a =
[[141, 137, 132, 152, 130, 129],
 [127, 114, 135, 126, 120, 110],
 [132, 112, 133, 125, 126, 111],
 [140, 127, 132, 153, 133, 131],
 [145, 115, 132, 134, 150, 154],
 [137, 112, 132, 127, 130, 114],
 [138, 129, 136, 149, 136, 157],
 [141, 122, 134, 141, 145, 158],
 [139, 144, 133, 147, 126, 130],
 [138, 150, 132, 140, 120, 126]]
Indices start at 1.
Which number is the entry at row 3, column 1? 132
The bottom entry of the column that holds the smallest entry -> 126
Which number is the entry at row 2, column 1? 127
Which number is the top-right entry? 129
The entry at row 1, column 3 -> 132
Which number is the entry in the top-left corner? 141
Which number is the entry in row 1 and column 2? 137
Which number is the entry in row 3 and column 2? 112
The entry in row 2 and column 3 is 135
Which number is the entry at row 3, column 3? 133
Which number is the entry directly below the smallest entry? 111
Which number is the bottom-left entry? 138
Which number is the entry just left of the smallest entry? 120
Which number is the entry directly above the largest entry? 157
Which number is the entry just left of 158? 145
The maximum is 158

m =
[[115 138 121 139]
 [110 144 115 146]
 [113 140 114 146]
 [111 142 116 145]
 [134 117 134 129]
 [133 117 142 122]
 [116 137 117 145]
 [134 122 137 119]
 [147 107 154 107]
 [116 146 111 139]]
The entry just right of 138 -> 121
The entry just right of the largest entry -> 107
Find the 1st entry in reading order.
Answer: 115
The top-right entry is 139
The entry just right of 147: 107
The smallest entry in the last row: 111
The fifth entry in reading order -> 110
The entry in the bottom-left corner is 116
The entry directly above 140 is 144
The bottom-right entry is 139
Find the largest entry in the first column.
Answer: 147

[[129 128 129 127 128 129]
 [144 108 128 116 138 152]]
What is the bottom-left entry?
Answer: 144
The 1st entry on the main diagonal -> 129
What is the entry in the top-right corner?
Answer: 129
The third largest entry is 138
What is the entry just right of the smallest entry?
Answer: 128

A =
[[144 101 136 118 127 149 109 138 123]
 [133 120 130 125 128 134 122 131 126]
 [131 123 129 126 128 132 125 130 127]
 [119 144 124 134 129 116 139 122 131]
 [136 115 132 123 127 138 119 133 126]]
The top-right entry: 123
The entry in the bottom-left corner is 136
The entry at the centre: 128
Report the fourth-last entry, reading row by row.
138
Report the last entry, reading row by row.
126
Report the entry just left of the centre entry.
126
Report the minimum.
101
Report the 2nd entry on the diagonal from the top-right corner.
131
Report the second smallest entry.
109
Report the first entry, reading row by row.
144
The entry just right of the smallest entry: 136
The top entry of the column that holds the largest entry is 149
The 2nd entry from the end, reading row by row -> 133
Report the entry just right of the centre entry.
132
Report the fifth-last entry, reading row by row.
127
Report the entry directly above the centre entry.
128

W =
[[131 130 135 129 135 131 122 137 128 138 129 129 134 126]
 [137 122 137 130 102 126 143 132 128 114 122 131 127 130]
 [135 131 120 142 131 127 129 140 125 116 127 134 131 124]]
Indices start at 1.
Report the entry just left of the smallest entry.
A: 130
The entry in row 2 and column 2 -> 122
Report the entry in row 3 and column 3.
A: 120
The entry in the bottom-right corner is 124
The top-left entry -> 131
The entry directly below the smallest entry -> 131
The entry in row 1 and column 3 -> 135
The bottom-left entry: 135
Report the entry in the top-right corner.
A: 126
The entry at row 2, column 1: 137
Report the entry in row 1 and column 2.
A: 130
The entry directly above 116 is 114
The entry directly above the largest entry is 122
Report the entry in row 3 and column 2.
A: 131

Questions about the table below.
1) Which number is the second entry, reading row by row?
2) Which number is the entry just right of the smallest entry?
3) Which number is the entry directly above the largest entry?
4) Which number is the smallest entry in the last column?
5) Which number is the fourth-last entry, reading row by row?
6) Which number is the entry just left of the smallest entry?
7) Which number is the largest entry?
8) Which number is the bottom-left entry?
136  140  118  139  131  115
122  119  130  131  141  138
135  143  121  129  132  135
111  128  136  116  111  124
121  116  121  132  140  134
135  111  142  136  125  125
131  113  126  145  143  127
127  144  119  118  123  136
121  111  128  112  127  136
136  137  136  137  105  120
123  131  139  122  130  116
124  124  138  140  126  149
124  135  136  134  139  110
141  126  119  129  126  120
139  138  130  111  142  125
1) 140
2) 120
3) 116
4) 110
5) 130
6) 137
7) 149
8) 139

x =
[[126 127 132 125 127 130 130 114 126 127 139 141 142 124]
 [131 134 117 132 136 133 131 140 127 126 116 124 116 129]
 [137 131 115 135 137 140 132 112 126 133 115 112 120 132]
 [126 128 143 119 127 128 131 116 128 124 138 125 142 130]
 [133 131 106 128 132 130 134 119 128 126 105 116 109 136]
 [134 130 142 126 134 128 131 126 124 125 123 131 126 125]]
The entry just right of the smallest entry: 116
Find the entry directly above the largest entry.
115
Find the first entry of the smallest entry's row.
133
Find the entry just right of the largest entry.
119
Find the entry directly below the smallest entry.
123
The top entry of the column that holds the smallest entry: 139
Find the entry directly above the smallest entry.
138
Find the entry in the bottom-right corner.
125
The bottom entry of the column that holds the largest entry -> 142
Find the entry just left of the smallest entry.
126
The entry just left of 114 is 130
Find the last entry of the largest entry's row.
130
The first entry of the largest entry's row is 126
Find the 3rd smallest entry.
109
Find the entry directly above 106.
143
The third-last entry, reading row by row is 131
The largest entry in the first column: 137
The bottom-left entry -> 134
The first entry in reading order -> 126
Find the 3rd entry on the diagonal from the top-right corner.
112
The largest entry in the first row -> 142
The smallest entry: 105
The largest entry in the last column is 136
The 4th entry, reading row by row -> 125
Find the smallest entry in the last column.
124
The 2nd entry on the diagonal from the top-right corner: 116

data =
[[153 153 152 128 153 128]
 [153 153 129 128 153 128]
 [128 128 128 128 148 129]
 [153 153 153 129 152 153]
 [151 153 128 128 153 129]
 [148 152 128 128 153 128]
 [153 153 151 128 153 128]
 [152 153 133 128 153 128]
 [152 153 153 128 152 140]
 [153 152 143 128 153 128]
 [128 139 128 128 152 128]
 [148 153 128 128 153 128]
 [128 128 128 128 151 128]]
Counting starts at 1.
The entry in row 2 and column 3 is 129
Report the bottom-right entry.
A: 128
The entry in the top-right corner: 128
Report the entry in row 2 and column 2.
A: 153
The entry at row 1, column 3: 152
The entry in the top-left corner -> 153
The entry at row 3, column 1: 128
Report the entry just left of 143.
A: 152
The entry at row 2, column 1: 153
The entry in row 1 and column 2 -> 153
Report the bottom-left entry.
A: 128

B =
[[123 142 125 115 135 129 116 127 146 135 120 132]
 [123 156 130 127 121 127 118 143 134 125 118 121]
 [133 127 126 114 143 130 123 132 115 136 129 131]
 [132 132 133 120 132 126 125 138 119 130 124 124]
 [133 136 122 118 129 127 117 122 132 147 132 122]
 [131 128 124 120 132 132 119 121 144 141 126 130]
 [117 138 121 112 148 140 127 126 129 127 133 128]
 [116 149 121 116 138 133 124 134 134 127 126 125]
 [132 134 152 128 128 124 120 139 136 120 111 133]
 [141 126 125 127 125 129 124 128 110 144 136 123]
 [140 126 143 134 124 131 121 130 125 129 128 121]
 [120 153 132 119 128 123 116 139 142 126 115 127]]
Rows and columns are numbered from 1.
The entry in row 3 and column 1: 133
Which number is the entry at row 1, column 1?
Answer: 123
The entry at row 2, column 1 is 123
The entry directly above the largest entry -> 142
Which number is the entry just left of the smallest entry?
Answer: 128
The entry directly below the largest entry: 127
Which number is the top entry of the column that holds the smallest entry?
Answer: 146
The entry in the bottom-left corner: 120
The entry at row 1, column 3: 125
The entry directly below the smallest entry: 125
The entry just right of 111: 133
Which number is the top-right entry?
Answer: 132
The entry just right of the smallest entry -> 144
Which number is the entry in row 2 and column 3?
Answer: 130
Which number is the maximum?
Answer: 156
Which number is the smallest entry?
Answer: 110
The entry in the bottom-right corner is 127

Read these off the row that follows.
1) What is the entry just right of the smallest entry?
2) What is the entry just right of the largest entry?
3) What is the smallest entry?
4) What is the entry just left of 156?
[129 142 132 116 107 137 140 156 128 129 138 135 134]
1) 137
2) 128
3) 107
4) 140

X = [114 137 127 123 155 119 132 137 120 123 128]
What is the median entry?
Answer: 127
The entry just right of 114: 137
